Here is a tiny trained network, its code and every weight. The questions are about switching its units off for an input and a class, where a switched-off unit gives its printed mean instead of its output.

import numpy as np


def w(rows, s, z=0):
    codes = np.array(rows[::2]) - 128.0
    scale = np.full(codes.shape[1], s)
    scale[-1] = z or s
    return codes * scale


def f(y):
    return y / 2 * (1 + np.tanh(0.7978845608 * (y + 0.044715 * y**3)))


def log_softmax(a):
    a = a - a.max(-1, keepdims=True)
    return a - np.log(np.exp(a).sum(-1, keepdims=True))


def net(x, mask):
    res = np.array(x, float).reshape(1, 7) / 4 @ E
    y = f(res @ A[0][:, :-1].T + A[0][:, -1])
    res = res + np.where(mask, y, B[0][:, -1]) @ B[0][:, :-1]
    return log_softmax(res[-1] @ U[:, :-1].T + U[:, -1])


A, B = {}, {}
E = w([
[114,39,171,97,91,106,138,156,152,174],'x0',
[123,166,132,113,178,24,25,170,113,169],'x1',
[88,163,145,56,113,177,98,133,179,139],'x2',
[88,107,143,185,118,125,72,61,140,121],'x3',
[171,123,165,65,117,104,127,112,129,2],'x4',
[134,176,67,123,65,56,153,98,183,136],'x5',
[43,113,87,112,171,95,167,131,132,110],'x6',
],0.0086)
A[0] = w([
[88,183,140,48,116,214,85,132,178,141,153],'n0',
[70,108,92,124,140,158,199,104,141,108,143],'n1',
[141,207,103,162,152,173,104,118,109,93,72],'n2',
[94,138,126,107,149,73,82,127,122,125,92],'n3',
[74,89,147,182,100,118,65,35,165,94,152],'n4',
[124,214,81,155,189,140,153,111,93,80,124],'n5',
[76,147,101,161,142,152,151,141,127,200,148],'n6',
[142,156,99,135,72,96,141,109,155,126,39],'n7',
[172,85,188,140,178,205,70,162,74,124,74],'n8',
[123,33,149,97,100,89,133,147,136,154,103],'n9',
[116,40,145,101,82,95,140,155,149,148,96],'n10',
[180,161,117,70,144,122,219,210,116,149,149],'n11',
[48,82,118,104,232,150,133,138,107,101,101],'n12',
[146,152,132,116,165,83,93,145,101,146,95],'n13',
[152,136,150,118,132,87,53,152,107,151,55],'n14',
[90,115,128,80,144,90,139,110,141,44,109],'n15',
[119,108,122,137,97,190,174,109,121,109,2],'n16',
[168,165,114,132,37,81,120,111,163,151,107],'n17',
[82,144,90,124,107,63,171,115,167,122,90],'n18',
[248,154,173,152,60,191,61,130,113,156,55],'n19',
[166,124,177,110,97,114,102,129,112,36,71],'n20',
[117,153,120,176,118,166,138,147,122,196,43],'n21',
[203,82,113,215,147,73,186,138,55,114,88],'n22',
[169,115,139,151,59,189,154,90,120,118,92],'n23',
],0.012,0.0052)
B[0] = w([
[44,70,124,116,54,42,120,70,189,108,248],'n0',
[145,152,130,163,153,105,138,223,173,105,222],'n1',
[149,153,224,129,86,180,106,71,147,175,187],'n2',
[145,142,128,156,145,136,134,205,201,91,199],'n3',
[122,95,143,56,93,202,36,194,26,80,234],'n4',
[181,175,204,161,43,169,123,98,142,186,218],'n5',
[226,86,33,98,138,80,122,106,117,152,233],'n6',
[51,143,148,137,223,167,141,55,112,137,161],'n7',
[62,157,83,83,148,179,238,78,100,104,254],'n8',
[178,176,196,174,70,169,110,75,163,173,216],'n9',
[174,212,179,155,62,156,109,71,139,172,212],'n10',
[117,87,146,87,123,210,18,177,26,70,236],'n11',
[92,147,141,174,141,105,216,151,61,123,235],'n12',
[136,132,114,123,132,156,139,194,211,76,200],'n13',
[135,153,154,132,198,142,118,160,193,68,202],'n14',
[188,93,45,137,164,74,120,110,108,200,215],'n15',
[92,187,160,128,221,139,99,135,207,99,179],'n16',
[71,134,99,105,147,159,251,115,95,114,199],'n17',
[80,132,172,167,180,117,214,123,66,120,198],'n18',
[155,128,137,229,106,48,163,227,50,158,237],'n19',
[167,93,41,109,200,102,96,61,140,212,225],'n20',
[148,106,107,103,238,117,69,33,126,171,184],'n21',
[18,70,114,85,65,42,106,90,198,110,239],'n22',
[150,152,146,141,196,120,114,196,189,87,211],'n23',
],0.017,0.0084)
U = w([
[119,153,143,134,229,151,104,197,224,90,79],'0',
[44,134,116,98,181,197,254,80,52,131,113],'1',
[7,47,143,100,68,44,81,94,171,130,150],'2',
[169,174,195,146,81,194,107,70,133,196,105],'3',
[205,74,41,93,212,117,95,91,106,192,136],'4',
[97,67,142,67,140,211,30,181,22,98,138],'5',
[120,122,134,200,143,67,174,211,53,161,255],'6',
[159,97,65,54,84,172,160,155,120,117,95],'7',
],0.0085,0.0061)

Each question gives the input, the list of numbers given to net, and the class t.
The units are the neurons (one row each of A and B). Each row of codes is followed by its name. A weight is (code - 128) times the scale printed after its matrix; where a second scale follows, it is the last column's (A, B and U).
mask holds one flag per neuron, in row order. A switched-off neuron (its flag False) gives its mean, the last column of its row in B, instead of its output. The means were averaged over made-up inputs and are rounded, as every weight is.
A unit's drop is (log p(t) with every unit on - log p(t) with that unit switched off) / (log p(t) with every unit on - log p(t) with every unit switched off).
The circuit of an input: a set's keep is (log p(t) with only the set's units on - log p(t) with every unit switched off) / (log p(t) with every unit on - log p(t) with every unit switched off). Starting from the 12 units with the biggest drops (on a tie, the unit counted first), units are removed one at a time, each time the one whose removal leaves the highest keep (on an exact tie, the one counted first), for as long as the keep stays at least 0.8.
circuit, biggest first: the units of the circuit, biggest drop first
top k neurons: the k neurons with the biggest drops, biggest first
drop when u is switched off: that unit's drop, to one decimal
input [-4,-6,-7,1,-2,4,7], class 2: circuit, biggest first -> (n22)
input [-6,-1,-6,-4,8,4,-8], class 4: top 4 neurons -> (n20 n0 n12 n18)
input [-3,7,0,3,-5,-6,-1], class 0: top 2 neurons -> (n14 n13)
input [-4,-5,-6,-2,-5,5,-6], class 2: top 3 neurons -> (n22 n12 n8)
input [-6,-5,0,2,-4,-6,8], class 6: top 2 neurons -> (n12 n1)
input [6,-3,6,7,7,-6,-2], class 4: top 3 neurons -> (n20 n22 n11)
input [1,-7,8,8,-6,0,-2], class 2: top 3 neurons -> (n0 n11 n14)
input [3,-2,1,-3,-2,4,1], class 1: top 2 neurons -> (n4 n19)
input [-4,8,-4,-8,1,-6,7], class 0: top 4 neurons -> (n13 n4 n3 n14)
input [-5,-3,-3,0,2,0,5], class 3: top 2 neurons -> (n5 n19)
input [-7,-3,1,6,-6,-5,-2], class 3: top 3 neurons -> (n2 n5 n11)
input [0,-5,1,7,2,8,-3], class 1: top 3 neurons -> (n17 n11 n7)
input [3,7,3,5,8,-4,3], class 4: drop when n20 is switched off -> 1.5
input [-2,1,5,-5,-6,7,1], class 1: circuit, biggest first -> (n17)
input [2,-4,-4,0,-2,-1,-4], class 0: drop when n12 is switched off -> 1.3
input [-7,-6,6,-5,-1,2,8], class 6: drop when n9 is switched off -> 0.3
